Here is a tiny trained network, its code and every weight. The questions are about switching its units off for an input and a target symbol, where a switched-off unit gives its printed mean instead of its output.

import numpy as np


def w(rows, s, z=0):
    codes = np.array(rows[::2]) - 128.0
    scale = np.full(codes.shape[1], s)
    scale[-1] = z or s
    return codes * scale


def norm(h):
    return h / np.sqrt((h * h).mean(-1, keepdims=True) + 1e-5)


def f(y):
    return np.maximum(y, 0)


def softmax(a):
    e = np.exp(a - a.max(-1, keepdims=True))
    return e / e.sum(-1, keepdims=True)


def log_softmax(a):
    a = a - a.max(-1, keepdims=True)
    return a - np.log(np.exp(a).sum(-1, keepdims=True))


def net(x, mask):
    ids = ['αβγδεζηλμπτω'.index(c) for c in x.split()]
    T = len(ids)
    res = E[ids] + P[:T]
    u = 0
    for l in range(2):
        q, k, v = (norm(res) @ M[l].T for M in (Q, K, V))
        z = softmax(np.where(np.tri(T) > 0, q @ k.T / 2**0.5, -1e9)) @ v
        res = res + np.where(mask[u], z, O[l][:, -1]) @ O[l][:, :-1]
        u += 1
        y = f(norm(res) @ A[l][:, :-1].T + A[l][:, -1])
        res = res + np.where(mask[u : u + 12], y, B[l][:, -1]) @ B[l][:, :-1]
        u += 12
    return log_softmax(norm(res)[-1] @ U[:, :-1].T + U[:, -1])


Q, K, V, O, A, B = {}, {}, {}, {}, {}, {}
E = w([
[147,64,131],'α',
[62,141,100],'β',
[219,191,144],'γ',
[147,62,133],'δ',
[147,62,130],'ε',
[54,155,177],'ζ',
[147,64,129],'η',
[93,112,251],'λ',
[146,69,127],'μ',
[147,66,129],'π',
[144,74,120],'τ',
[102,143,109],'ω',
],0.018)
P = w([
[1,4,109],'0',
[15,29,86],'1',
[44,50,98],'2',
[70,68,107],'3',
[93,86,113],'4',
[112,109,117],'5',
[134,136,125],'6',
[162,156,141],'7',
[212,155,151],'8',
],0.0091)
Q[0] = w([
[199,107,143],'L0H0',
[87,2,188],'L0H0',
],0.0083)
K[0] = w([
[184,214,218],'L0H0',
[38,255,103],'L0H0',
],0.0054)
V[0] = w([
[222,100,248],'L0H0',
[4,126,34],'L0H0',
],0.0038)
O[0] = w([
[145,88,2,89],'L0H0',
[158,67,75,251],'L0H0',
],0.0093,0.0024)
A[0] = w([
[224,189,137,57],'L0N0',
[223,203,119,63],'L0N1',
[221,94,162,236],'L0N2',
[116,169,216,2],'L0N3',
[195,99,157,127],'L0N4',
[75,142,255,139],'L0N5',
[71,114,91,213],'L0N6',
[245,87,144,62],'L0N7',
[125,79,119,70],'L0N8',
[75,177,144,225],'L0N9',
[89,126,179,56],'L0N10',
[199,36,144,205],'L0N11',
],0.0098,0.0049)
B[0] = w([
[102,22,132,144],'L0N0',
[69,49,164,145],'L0N1',
[138,91,88,228],'L0N2',
[173,174,125,152],'L0N3',
[183,95,133,169],'L0N4',
[160,75,1,245],'L0N5',
[178,162,15,217],'L0N6',
[152,152,90,167],'L0N7',
[69,175,133,153],'L0N8',
[218,137,73,205],'L0N9',
[154,87,149,163],'L0N10',
[135,172,70,254],'L0N11',
],0.0081,0.0073)
Q[1] = w([
[11,216,244],'L1H0',
[84,175,244],'L1H0',
],0.012)
K[1] = w([
[42,21,81],'L1H0',
[12,103,136],'L1H0',
],0.011)
V[1] = w([
[124,254,44],'L1H0',
[81,59,122],'L1H0',
],0.0092)
O[1] = w([
[2,88,188,208],'L1H0',
[152,181,162,254],'L1H0',
],0.013,0.0028)
A[1] = w([
[164,145,150,147],'L1N0',
[161,132,131,97],'L1N1',
[132,52,133,248],'L1N2',
[116,154,91,224],'L1N3',
[174,85,182,102],'L1N4',
[168,254,58,4],'L1N5',
[151,150,84,161],'L1N6',
[134,150,73,91],'L1N7',
[93,81,123,171],'L1N8',
[139,145,152,60],'L1N9',
[119,178,97,143],'L1N10',
[112,208,122,150],'L1N11',
],0.022,0.0028)
B[1] = w([
[108,138,130,138],'L1N0',
[113,101,165,151],'L1N1',
[86,180,125,254],'L1N2',
[178,121,137,202],'L1N3',
[90,129,95,156],'L1N4',
[46,255,108,151],'L1N5',
[127,109,159,223],'L1N6',
[163,94,165,225],'L1N7',
[87,148,154,205],'L1N8',
[133,147,130,128],'L1N9',
[203,158,115,152],'L1N10',
[145,30,136,131],'L1N11',
],0.015,0.011)
U = w([
[164,96,129,102],'α',
[159,86,119,53],'β',
[2,178,155,218],'γ',
[193,196,53,253],'δ',
[179,91,110,40],'ε',
[175,76,111,86],'ζ',
[51,35,129,140],'η',
[130,55,130,55],'λ',
[97,161,155,60],'μ',
[142,88,128,114],'π',
[163,99,114,8],'τ',
[125,245,92,77],'ω',
],0.017,0.0044)

Each question gives the input, a string of symbols that net reads in full, and the target symbol t.
The units are the heads (2 rows each of Q, K, V and O) and the neurons (one row each of A and B). Each row of codes is followed by its name. A weight is (code - 128) times the scale printed after its matrix; where a second scale follows, it is the last column's (O, A, B and U).
mask holds one flag per unit, layer by layer, with each layer's heads first. A switched-off unit (its flag False) gives its mean, the last column of its rows in O or B, instead of its output. The means were averaged over made-up inputs and are rounded, as every weight is.
A unit's drop is (log p(t) with every unit on - log p(t) with that unit switched off) / (log p(t) with every unit on - log p(t) with every unit switched off).
The circuit of an input: a set's keep is (log p(t) with only the set's units on - log p(t) with every unit switched off) / (log p(t) with every unit on - log p(t) with every unit switched off). Starting from the 12 units with the biggest drops (on a tie, the unit counted first), units are removed one at a time, each time the one whose removal leaves the highest keep (on an exact tie, the one counted first), for as long as the keep stays at least 0.8.
units of the circuit, in order: the units of the circuit, biggest drop first
unit that matters most: the unit with the biggest drop
k most important neurons of layer l: the k neurons of layer l with the biggest drops, biggest first
input λ η λ λ γ λ δ β α, target γ: units of the circuit, in order	(L1H0, L1N2)
input λ λ δ ζ ζ, target η: units of the circuit, in order	(L1H0, L0N9, L0N5, L1N5)
input δ β η, target γ: units of the circuit, in order	(L0N5, L1N2)
input δ δ β δ, target γ: units of the circuit, in order	(L0N5, L1N2)
input λ λ μ, target δ: units of the circuit, in order	(L1H0, L0N5)
input τ λ η λ ζ π ζ π, target η: 4 most important neurons of layer 0	(L0N9, L0N6, L0N11, L0N7)
input λ λ τ ζ λ ζ τ, target η: units of the circuit, in order	(L1H0, L0N9)
input ζ ω μ, target γ: unit that matters most	L0N6
input δ ζ λ λ μ, target δ: 2 most important neurons of layer 0	(L0N9, L0N3)
input λ α λ ζ δ β β δ, target γ: units of the circuit, in order	(L0N9, L0N6, L1N2)
input ζ β η ζ λ η, target δ: units of the circuit, in order	(L0N3, L1N5, L1H0)
input ε λ τ, target δ: units of the circuit, in order	(L1H0, L0N5)
input λ β τ, target γ: units of the circuit, in order	(L0N5, L1N2)
input β λ ε ζ μ, target η: 4 most important neurons of layer 1	(L1N5, L1N10, L1N8, L1N2)
input λ γ π ζ ε, target η: unit that matters most	L0N1
input γ β ε γ π, target ω: 3 most important neurons of layer 0	(L0N8, L0N5, L0N9)
input λ λ λ ζ η τ δ λ ζ, target δ: 4 most important neurons of layer 1	(L1N5, L1N10, L1N3, L1N2)
input λ π λ η ζ τ, target η: 2 most important neurons of layer 0	(L0N11, L0N9)
input γ ω τ, target γ: 2 most important neurons of layer 0	(L0N1, L0N9)
input ζ λ γ η, target ω: unit that matters most	L1H0
